array([ -6.8,  -3.8,   4.4,   2.3,   5.5,   8.3, -10.2, -10.5, -19.6,
        -0.9,  15.4,  -5.8,   2.0,  -0.7,  16.4,  -2.2])
The entry just left of -0.9 is -19.6
The third entry from the right -> -0.7
The second entry from the right -> 16.4
The first entry from the left? -6.8
The entry just right of 8.3: -10.2
The entry just right of 15.4: -5.8
The 3rd entry from the left? 4.4
The second entry? -3.8
The entry just left of 15.4? -0.9
The entry just left of the smallest entry is -10.5
The entry just right of the largest entry? -2.2
The fourth entry is 2.3

Read these off the array that follows.
1) Read off the largest entry in the last column.
2) Read off the smallest entry in the first row.
3) Read off the entry just right of the largest entry.
4) Read off the entry in the top-left corner.
5) Read off the entry just right of -260.
6) Read off the 2nd entry on the diagonal from the top-right corner.
7) Read off the entry directly below the smallest entry.
8) Read off the bottom-right entry.
-57	-364	-215	-455	-169	-821	-812	-63	-370	0
67	-325	-125	-556	-154	-873	-856	-13	-281	-81
-714	-530	-608	-534	-455	-504	14	-784	-238	-444
-260	-241	-124	-575	-308	-256	-362	-244	-96	-405
287	-460	98	-665	-132	-660	-942	144	-79	99
-486	-413	-409	-741	-550	-520	19	-747	-22	-606
-268	-180	-111	-151	-189	-165	-546	15	-396	-333
-631	-403	-880	-472	-542	-535	-145	-643	-494	-189
-695	-339	-523	305	-178	-228	-535	-66	-858	-93
-305	-206	-298	-253	-186	-646	-680	-46	-545	-197
512	-355	334	-913	-110	-709	-920	101	197	-136
-452	-398	-524	-691	-542	-335	-133	-616	-165	-308
423	-403	170	-993	-194	-728	-755	-167	254	-167
-594	-392	-660	-621	-532	-479	-26	-799	-198	-439
-698	-495	-770	-367	-423	-239	-66	-709	-407	-189
-632	-496	-661	-48	-274	-483	-358	-361	-639	-170
1) 99
2) -821
3) -355
4) -57
5) -241
6) -281
7) -621
8) -170

Questions about the array below.
1) The first entry in reading order?
2) The entry just left of the smallest entry?
3) The second smallest entry?
4) The largest entry?
5) The third entry in reading order?
6) The median of all entries?
7) The entry just right of 3.729?
[[  8.028   7.506 -15.085 -12.511   8.956   4.697  -4.970 -18.876  -2.194]
 [  8.518  10.121  15.133   2.645  -2.393   5.060   0.509   0.146   5.544]
 [  4.045   0.594   0.770   1.811   0.748  -5.416   0.840   2.489   2.683]
 [  0.524   2.403   2.238   2.107   1.832   0.876   3.158   1.510  -1.385]
 [  8.398   0.474  -1.545  -0.340   0.599  -4.734  -7.928  -3.795   0.197]
 [ 19.711  16.370   0.169  15.284 -17.414   7.818 -14.166 -17.509  -5.531]
 [  5.144   8.586  10.008   6.636  -1.522   1.081   3.271  -1.177   5.412]
 [  9.617  -2.588  14.601   5.458   6.118  -9.110  -2.088   2.367   6.802]
 [ -0.576   2.764  -0.291   4.690  -6.435   3.612  -4.780  -1.907   0.319]
 [  9.132 -16.866 -16.604  -7.314  12.833 -13.239  -3.881   2.387 -18.710]
 [  6.611  -0.022  15.600  -5.676   3.729  -9.016  22.683   9.051   2.235]
 [ -2.246 -13.692 -18.016  -5.459  10.918 -12.462  -2.918   5.237 -11.954]
 [ 15.094  -1.054  -5.820   6.927   5.580  -1.048 -21.981  -7.477
   -8.102]]
1) 8.028
2) -1.048
3) -18.876
4) 22.683
5) -15.085
6) 0.748
7) -9.016

[  5.7  58.8  50.2  -0.1   1.6  -3.6  -2.1   2.1 -11.8  55.6  42.5]
Give the 3rd largest entry.
Answer: 50.2
The entry just right of -3.6 -> -2.1
Give the entry just right of 1.6.
Answer: -3.6
The first entry from the right -> 42.5
Give the first entry from the left.
Answer: 5.7

Read these off the row that follows.
1) Find the entry just left of 51.9.
2) Find the entry just left of the smallest entry.
3) Find the entry just left of 23.3.
[-14.3 -57.5  23.3  65.7  14.9  51.9   3.2   7.2 -54.4 -23.4 -30.8]
1) 14.9
2) -14.3
3) -57.5

Questions about the array below.
1) The entry in the top-right corner?
2) The second entry, reading row by row?
3) The smallest entry in the first row?
4) The first entry of the largest entry's row?
5) The entry just left of 8.5?
6) The entry directly below -7.0?
7) The first entry on the main diagonal?
8) The entry just left of the smallest entry?
[[-21.0   1.7  -4.5   1.5 -22.1 -54.5  -2.0   8.9 -14.5 -28.1  19.4 -17.0]
 [ 26.9  24.2  -5.1   1.4 -13.4   8.5  10.4   2.6 -10.6 -43.4  11.4 -42.7]
 [-31.9   3.5  -7.6   1.7 -28.0 -41.6   0.9 -13.7  -5.9 -37.0  31.5 -21.7]
 [ 33.5 -14.9  -7.0   0.5  -9.7 -39.3 -13.0 -10.8 -15.5  16.1  14.1  16.7]
 [-51.6 -13.3  -3.2  -2.0 -10.6 -26.9 -11.3  11.7   0.6  -5.9 -25.7   1.8]]
1) -17.0
2) 1.7
3) -54.5
4) 33.5
5) -13.4
6) -3.2
7) -21.0
8) -22.1

Questions about the row below.
1) Report the 3rd entry from the right.
2) Report the last entry.
3) Report the entry just left of the largest entry.
4) Report the entry just left of the centre entry.
5) Report the second entry from the left.
6) Report the 1st entry from the left.
[-55.9  33.4  -4.2  42.8   0.2 -51.8  25.3 -36.0 -25.2]
1) 25.3
2) -25.2
3) -4.2
4) 42.8
5) 33.4
6) -55.9
